Below is a small trained network, with its code and all its weights. Each question gives an input and a class and asks what happens when units are switched off, that is, made to give their printed mean instead of their output.

import numpy as np


def w(rows, s, z=0):
    codes = np.array(rows[::2]) - 128.0
    scale = np.full(codes.shape[1], s)
    scale[-1] = z or s
    return codes * scale


def f(y):
    return np.maximum(y, 0)


def log_softmax(a):
    a = a - a.max(-1, keepdims=True)
    return a - np.log(np.exp(a).sum(-1, keepdims=True))


def net(x, mask):
    res = np.array(x, float).reshape(1, 8) / 4 @ E
    y = f(res @ A[0][:, :-1].T + A[0][:, -1])
    res = res + np.where(mask, y, B[0][:, -1]) @ B[0][:, :-1]
    return log_softmax(res[-1] @ U[:, :-1].T + U[:, -1])


A, B = {}, {}
E = w([
[65,31,72],'x0',
[128,129,128],'x1',
[129,130,126],'x2',
[126,128,126],'x3',
[128,128,126],'x4',
[129,127,129],'x5',
[254,54,197],'x6',
[197,164,14],'x7',
],0.0081)
A[0] = w([
[181,153,24,103],'neuron 1',
[87,16,69,98],'neuron 2',
[164,225,191,75],'neuron 3',
[153,152,87,245],'neuron 4',
[164,137,65,135],'neuron 5',
[218,218,214,139],'neuron 6',
[86,36,78,99],'neuron 7',
[110,64,108,104],'neuron 8',
[48,161,103,132],'neuron 9',
[130,2,103,130],'neuron 10',
[243,33,167,118],'neuron 11',
[70,147,59,124],'neuron 12',
[74,151,59,132],'neuron 13',
[204,66,130,109],'neuron 14',
[66,110,244,128],'neuron 15',
[167,62,168,116],'neuron 16',
[88,133,201,129],'neuron 17',
[192,186,173,144],'neuron 18',
[66,174,92,79],'neuron 19',
[184,56,151,111],'neuron 20',
[38,49,247,103],'neuron 21',
[104,124,199,148],'neuron 22',
[180,84,135,99],'neuron 23',
[226,120,47,143],'neuron 24',
[170,87,199,108],'neuron 25',
[28,177,129,100],'neuron 26',
[139,157,127,255],'neuron 27',
[188,147,52,108],'neuron 28',
[132,211,199,98],'neuron 29',
[157,189,165,89],'neuron 30',
],0.0096,0.0095)
B[0] = w([
[248,101,152,187],'neuron 1',
[121,215,48,186],'neuron 2',
[124,203,54,176],'neuron 3',
[57,71,140,245],'neuron 4',
[199,74,155,175],'neuron 5',
[46,124,66,238],'neuron 6',
[124,230,53,175],'neuron 7',
[81,190,76,155],'neuron 8',
[158,135,217,176],'neuron 9',
[27,157,59,202],'neuron 10',
[74,189,213,250],'neuron 11',
[155,121,167,174],'neuron 12',
[117,123,193,177],'neuron 13',
[121,184,200,195],'neuron 14',
[231,71,90,206],'neuron 15',
[154,148,177,189],'neuron 16',
[213,79,71,175],'neuron 17',
[69,122,72,203],'neuron 18',
[129,197,244,154],'neuron 19',
[68,187,181,193],'neuron 20',
[205,95,87,216],'neuron 21',
[142,65,83,184],'neuron 22',
[138,189,190,167],'neuron 23',
[155,68,126,219],'neuron 24',
[112,133,141,191],'neuron 25',
[183,162,220,171],'neuron 26',
[3,60,130,254],'neuron 27',
[203,93,128,179],'neuron 28',
[138,149,79,174],'neuron 29',
[108,194,38,157],'neuron 30',
],0.006,0.0095)
U = w([
[81,60,102,254],'0',
[126,148,183,74],'1',
[99,166,6,57],'2',
[199,38,87,100],'3',
],0.013,0.0068)

Each question gives the input, the list of numbers given to net, and the class t.
The units are the neurons (one row each of A and B). Each row of codes is followed by its name. A weight is (code - 128) times the scale printed after its matrix; where a second scale follows, it is the last column's (A, B and U).
mask holds one flag per neuron, in row order. A switched-off neuron (its flag False) gives its mean, the last column of its row in B, instead of its output. The means were averaged over made-up inputs and are rounded, as every weight is.
A unit's drop is (log p(t) with every unit on - log p(t) with that unit switched off) / (log p(t) with every unit on - log p(t) with every unit switched off).
The circuit of an input: a set's keep is (log p(t) with only the set's units on - log p(t) with every unit switched off) / (log p(t) with every unit on - log p(t) with every unit switched off). Starting from the 12 units with the biggest drops (on a tie, the unit counted first), units are removed one at a time, each time the one whose removal leaves the highest keep (on an exact tie, the one counted first), for as long as the keep stays at least 0.8.
units of the circuit, in order: the units of the circuit, biggest drop first
most important unit: the unit with the biggest drop
top k neurons: the k neurons with the biggest drops, biggest first
drop when u is switched off: that unit's drop, to one decimal
input [7,7,3,1,-5,7,5,-8], class 3: units of the circuit, in order => neuron 21
input [-1,0,-2,8,0,0,-6,8], class 0: top 4 neurons => neuron 4; neuron 15; neuron 21; neuron 27
input [7,-1,3,-3,3,7,-6,8], class 3: units of the circuit, in order => neuron 1; neuron 5; neuron 12
input [-6,3,6,-3,3,-2,-5,-6], class 2: units of the circuit, in order => neuron 3; neuron 29
input [-5,-1,2,0,-7,-1,-6,7], class 3: top 2 neurons => neuron 1; neuron 11
input [-3,1,-4,-4,6,5,1,5], class 3: units of the circuit, in order => neuron 1; neuron 10
input [6,6,5,-7,-5,-8,-6,7], class 0: units of the circuit, in order => neuron 4; neuron 13
input [-7,7,2,-2,1,8,-6,-5], class 2: top 2 neurons => neuron 3; neuron 29
input [-5,0,-6,-8,1,-7,6,4], class 0: top 3 neurons => neuron 6; neuron 18; neuron 24
input [8,-8,-3,-2,2,-6,-2,1], class 2: top 2 neurons => neuron 2; neuron 7
input [-4,1,-6,8,6,4,-7,8], class 0: top 2 neurons => neuron 4; neuron 27
input [-8,-6,-4,7,-4,-1,6,-3], class 2: top 2 neurons => neuron 6; neuron 3
input [-4,6,5,-1,6,3,-1,6], class 3: drop when neuron 15 is switched off => -0.1
input [-1,4,-7,8,8,-7,-7,5], class 0: most important unit => neuron 11
input [-3,-1,3,-8,7,-3,-4,5], class 0: drop when neuron 6 is switched off => -0.1
input [-3,1,-3,-4,-2,-2,8,4], class 1: drop when neuron 11 is switched off => 0.3
